Below are the code and all the weights of a small trained network. Each question names an input and a target symbol and asks about switching units off, where a switched-off unit gives its printed mean instead of its output.

import numpy as np


def w(rows, s, z=0):
    codes = np.array(rows[::2]) - 128.0
    scale = np.full(codes.shape[1], s)
    scale[-1] = z or s
    return codes * scale


def norm(h):
    return h / np.sqrt((h * h).mean(-1, keepdims=True) + 1e-5)


def f(y):
    return np.maximum(y, 0)


def softmax(a):
    e = np.exp(a - a.max(-1, keepdims=True))
    return e / e.sum(-1, keepdims=True)


def log_softmax(a):
    a = a - a.max(-1, keepdims=True)
    return a - np.log(np.exp(a).sum(-1, keepdims=True))


def net(x, mask):
    ids = ['ΛΞΣΨαβγδεζηθμπφω'.index(c) for c in x.split()]
    T = len(ids)
    res = E[ids] + P[:T]
    u = 0
    for l in range(2):
        r = norm(res)
        for j in range(3):
            rows = slice(2 * j, 2 * j + 2)
            q, k, v = (r @ M[l][rows].T for M in (Q, K, V))
            z = softmax(np.where(np.tri(T) > 0, q @ k.T / 2**0.5, -1e9)) @ v
            o = O[l][rows]
            res = res + np.where(mask[u + j], z, o[:, -1]) @ o[:, :-1]
        u += 3
        y = f(norm(res) @ A[l][:, :-1].T + A[l][:, -1])
        res = res + np.where(mask[u : u + 8], y, B[l][:, -1]) @ B[l][:, :-1]
        u += 8
    return log_softmax(norm(res)[-1] @ U[:, :-1].T + U[:, -1])


Q, K, V, O, A, B = {}, {}, {}, {}, {}, {}
E = w([
[141,135,86,146,49,89],'Λ',
[115,98,150,111,54,125],'Ξ',
[127,130,161,86,151,83],'Σ',
[65,106,197,128,74,97],'Ψ',
[147,161,145,107,144,93],'α',
[119,179,131,157,128,85],'β',
[129,79,85,85,127,183],'γ',
[147,147,117,84,161,119],'δ',
[109,123,187,130,87,78],'ε',
[66,127,111,163,119,104],'ζ',
[106,127,62,133,117,119],'η',
[156,119,90,73,124,108],'θ',
[156,73,86,69,92,164],'μ',
[254,196,166,141,146,194],'π',
[145,151,90,103,133,97],'φ',
[93,140,143,200,54,135],'ω',
],0.0072)
P = w([
[99,139,117,104,100,106],'0',
[81,254,132,33,64,158],'1',
[142,68,114,91,41,141],'2',
[85,185,112,131,152,69],'3',
[245,141,146,198,100,237],'4',
[137,69,117,109,71,156],'5',
[93,165,119,144,155,94],'6',
[137,58,117,142,175,70],'7',
[148,92,120,124,79,165],'8',
[116,201,129,193,172,108],'9',
[11,221,155,4,114,127],'10',
],0.0063)
Q[0] = w([
[216,69,120,135,136,168],'0.h1',
[122,63,121,220,194,111],'0.h1',
[229,63,156,226,194,97],'0.h2',
[240,46,164,200,105,139],'0.h2',
[62,183,159,6,114,173],'0.h3',
[254,51,181,158,151,230],'0.h3',
],0.0074)
K[0] = w([
[135,168,136,67,77,145],'0.h1',
[34,182,102,135,137,169],'0.h1',
[104,218,144,87,105,193],'0.h2',
[117,214,162,46,48,123],'0.h2',
[155,28,133,113,185,42],'0.h3',
[126,210,208,2,88,136],'0.h3',
],0.0084)
V[0] = w([
[65,183,186,120,188,147],'0.h1',
[39,120,91,124,210,132],'0.h1',
[136,173,66,135,187,32],'0.h2',
[24,58,74,115,172,161],'0.h2',
[68,149,250,149,158,105],'0.h3',
[162,151,221,2,171,168],'0.h3',
],0.0071)
O[0] = w([
[148,15,139,166,122,138,43],'0.h1',
[66,28,89,105,121,103,1],'0.h1',
[187,70,85,169,59,45,166],'0.h2',
[71,51,55,139,62,225,39],'0.h2',
[33,109,223,46,75,134,69],'0.h3',
[64,172,65,1,113,114,75],'0.h3',
],0.007,0.0031)
A[0] = w([
[59,165,136,184,79,96,36],'0.n1',
[185,183,57,118,55,191,148],'0.n2',
[125,151,122,158,90,73,26],'0.n3',
[181,99,123,74,153,169,213],'0.n4',
[212,139,169,91,103,175,48],'0.n5',
[110,142,94,113,115,3,140],'0.n6',
[73,104,143,160,243,37,254],'0.n7',
[91,55,112,153,193,70,16],'0.n8',
],0.0064,0.003)
B[0] = w([
[78,206,154,108,190,179,153],'0.n1',
[51,116,122,111,182,107,252],'0.n2',
[94,168,164,123,127,103,155],'0.n3',
[102,135,200,127,86,181,175],'0.n4',
[118,137,75,152,33,130,176],'0.n5',
[207,164,126,77,153,136,218],'0.n6',
[152,89,120,89,98,253,231],'0.n7',
[79,142,209,78,111,111,144],'0.n8',
],0.0074,0.0045)
Q[1] = w([
[196,35,105,175,150,164],'1.h1',
[145,118,251,119,138,2],'1.h1',
[48,149,83,52,148,68],'1.h2',
[79,112,89,78,54,181],'1.h2',
[57,146,63,119,60,73],'1.h3',
[166,95,54,187,190,140],'1.h3',
],0.0052)
K[1] = w([
[10,111,94,207,136,225],'1.h1',
[138,132,112,55,60,129],'1.h1',
[71,154,89,100,173,139],'1.h2',
[111,99,124,38,129,117],'1.h2',
[129,196,3,171,152,77],'1.h3',
[86,100,67,166,96,107],'1.h3',
],0.0058)
V[1] = w([
[119,149,103,101,30,218],'1.h1',
[112,164,162,170,180,154],'1.h1',
[81,103,44,92,252,118],'1.h2',
[12,167,196,95,131,71],'1.h2',
[123,41,149,98,150,91],'1.h3',
[183,164,195,82,176,54],'1.h3',
],0.0041)
O[1] = w([
[172,171,103,151,179,48,198],'1.h1',
[149,55,79,64,63,123,149],'1.h1',
[156,101,193,187,49,145,19],'1.h2',
[172,115,70,214,109,116,155],'1.h2',
[115,253,73,138,93,186,6],'1.h3',
[44,63,117,203,123,142,244],'1.h3',
],0.0041,0.0023)
A[1] = w([
[236,128,149,147,178,187,210],'1.n1',
[148,219,51,58,80,74,121],'1.n2',
[181,145,124,54,48,104,154],'1.n3',
[225,168,111,173,204,49,68],'1.n4',
[60,42,185,2,184,170,89],'1.n5',
[139,56,78,197,192,125,39],'1.n6',
[113,37,147,132,153,126,2],'1.n7',
[131,82,45,77,223,90,124],'1.n8',
],0.0058,0.0044)
B[1] = w([
[156,132,75,98,120,236,253],'1.n1',
[129,9,152,161,193,113,240],'1.n2',
[161,68,146,163,105,204,207],'1.n3',
[86,154,119,136,61,38,200],'1.n4',
[210,206,80,92,17,107,167],'1.n5',
[186,73,30,96,81,189,146],'1.n6',
[28,201,157,1,102,193,131],'1.n7',
[20,217,130,107,129,135,156],'1.n8',
],0.0068,0.0058)
U = w([
[212,238,89,227,105,98,169],'Λ',
[49,174,163,53,217,152,77],'Ξ',
[96,70,108,27,60,103,93],'Σ',
[51,189,113,47,24,130,23],'Ψ',
[192,61,187,30,169,65,116],'α',
[216,48,245,196,69,81,105],'β',
[30,187,2,121,119,187,81],'γ',
[96,20,83,49,185,105,91],'δ',
[99,189,232,79,38,100,142],'ε',
[57,22,136,203,40,221,139],'ζ',
[170,44,13,233,90,168,60],'η',
[114,114,64,123,211,52,217],'θ',
[40,217,88,144,205,153,190],'μ',
[231,240,188,63,227,75,92],'π',
[156,60,91,178,131,10,251],'φ',
[137,172,209,204,153,227,59],'ω',
],0.0079,0.0034)

Each question gives the input, a string of symbols that net reads in full, and the target symbol t.
The units are the heads (2 rows each of Q, K, V and O) and the neurons (one row each of A and B). Each row of codes is followed by its name. A weight is (code - 128) times the scale printed after its matrix; where a second scale follows, it is the last column's (O, A, B and U).
mask holds one flag per unit, layer by layer, with each layer's heads first. A switched-off unit (its flag False) gives its mean, the last column of its rows in O or B, instead of its output. The means were averaged over made-up inputs and are rounded, as every weight is.
A unit's drop is (log p(t) with every unit on - log p(t) with that unit switched off) / (log p(t) with every unit on - log p(t) with every unit switched off).
The circuit of an input: a set's keep is (log p(t) with only the set's units on - log p(t) with every unit switched off) / (log p(t) with every unit on - log p(t) with every unit switched off). Starting from the 12 units with the biggest drops (on a tie, the unit counted first), units are removed one at a time, each time the one whose removal leaves the highest keep (on an exact tie, the one counted first), for as long as the keep stays at least 0.8.
circuit, biggest first: the units of the circuit, biggest drop first
unit that matters most: the unit with the biggest drop
top k neurons: the k neurons with the biggest drops, biggest first
top k neurons in layer l: the k neurons of layer l with the biggest drops, biggest first
which heads matter: for each layer, one digit per head in row order, 1 if its drop is at least 0.15 and else 0, layers parted by /
input Λ ζ α Σ α ζ ω α Ξ φ ζ, target α: top 2 neurons in layer 0 -> [0.n6 0.n2]
input γ γ Ξ Λ Ξ α Ψ ω ζ Λ ζ, target ω: which heads matter -> 001 / 000
input ζ ε γ π ζ Σ γ β ζ α Σ, target β: circuit, biggest first -> [0.h2 0.h3]
input α ε δ β η Σ ε β α Λ α, target β: unit that matters most -> 0.h2
input μ Λ ε α η, target Λ: top 2 neurons -> [0.n7 1.n4]
input Ψ β η, target γ: circuit, biggest first -> [0.n2 1.n8]
input α π π Ψ Λ ζ β β Ψ η μ, target β: circuit, biggest first -> [0.h3 0.h2]
input θ Λ Λ Λ Λ Ψ α δ Λ, target φ: top 2 neurons -> [0.n7 0.n2]
input Λ μ φ η β ζ η Σ Ψ β, target η: circuit, biggest first -> [0.h1 0.h2]
input ζ ζ ε δ Λ, target ζ: circuit, biggest first -> [0.h3 0.n6]
input ζ δ ε Λ β η δ δ Λ ζ π, target δ: which heads matter -> 011 / 000
input ε ε Ψ, target ε: circuit, biggest first -> [0.h2 1.n1 0.n7]
input δ β δ π π δ ζ, target ζ: which heads matter -> 101 / 000
input Λ π ε Λ π, target π: circuit, biggest first -> [0.h2]
input Σ η η θ, target η: circuit, biggest first -> [0.h3 0.h2]
input γ Λ Ψ Ψ Ψ, target Λ: top 2 neurons in layer 1 -> [1.n4 1.n2]
input Λ Λ β, target Λ: circuit, biggest first -> [0.h3 0.h1]
input θ ε α, target π: circuit, biggest first -> [0.h1 0.n7]
input β ω μ η α ε ε φ ε γ μ, target φ: circuit, biggest first -> [0.h2 0.n7 1.n1]
input ε Ψ α Σ α ε φ ω ω β φ, target ω: circuit, biggest first -> [0.h3]
input Ξ Ψ ω ζ Ψ φ δ ω ε β, target ω: top 2 neurons -> [0.n7 0.n1]
input η Λ γ Λ ε, target Λ: top 2 neurons -> [0.n7 1.n4]
input ε Λ Σ ζ Λ δ ω ζ ε Λ Λ, target ζ: which heads matter -> 011 / 000
input ε α Λ θ φ φ θ φ θ, target δ: which heads matter -> 001 / 000
input γ π ε Ψ μ Λ ε α φ φ β, target α: which heads matter -> 010 / 000
input Ξ ε δ φ Λ β μ β ε γ π, target β: which heads matter -> 010 / 000
input Ψ α Λ γ α δ η δ Σ θ, target η: circuit, biggest first -> [0.h2]
input ω Σ θ η δ ζ η ε γ γ, target γ: top 2 neurons in layer 1 -> [1.n8 1.n2]
input θ β φ ω ε, target β: which heads matter -> 011 / 000
input δ Λ Λ ζ γ η Ξ μ Λ μ, target μ: top 2 neurons -> [0.n2 0.n7]
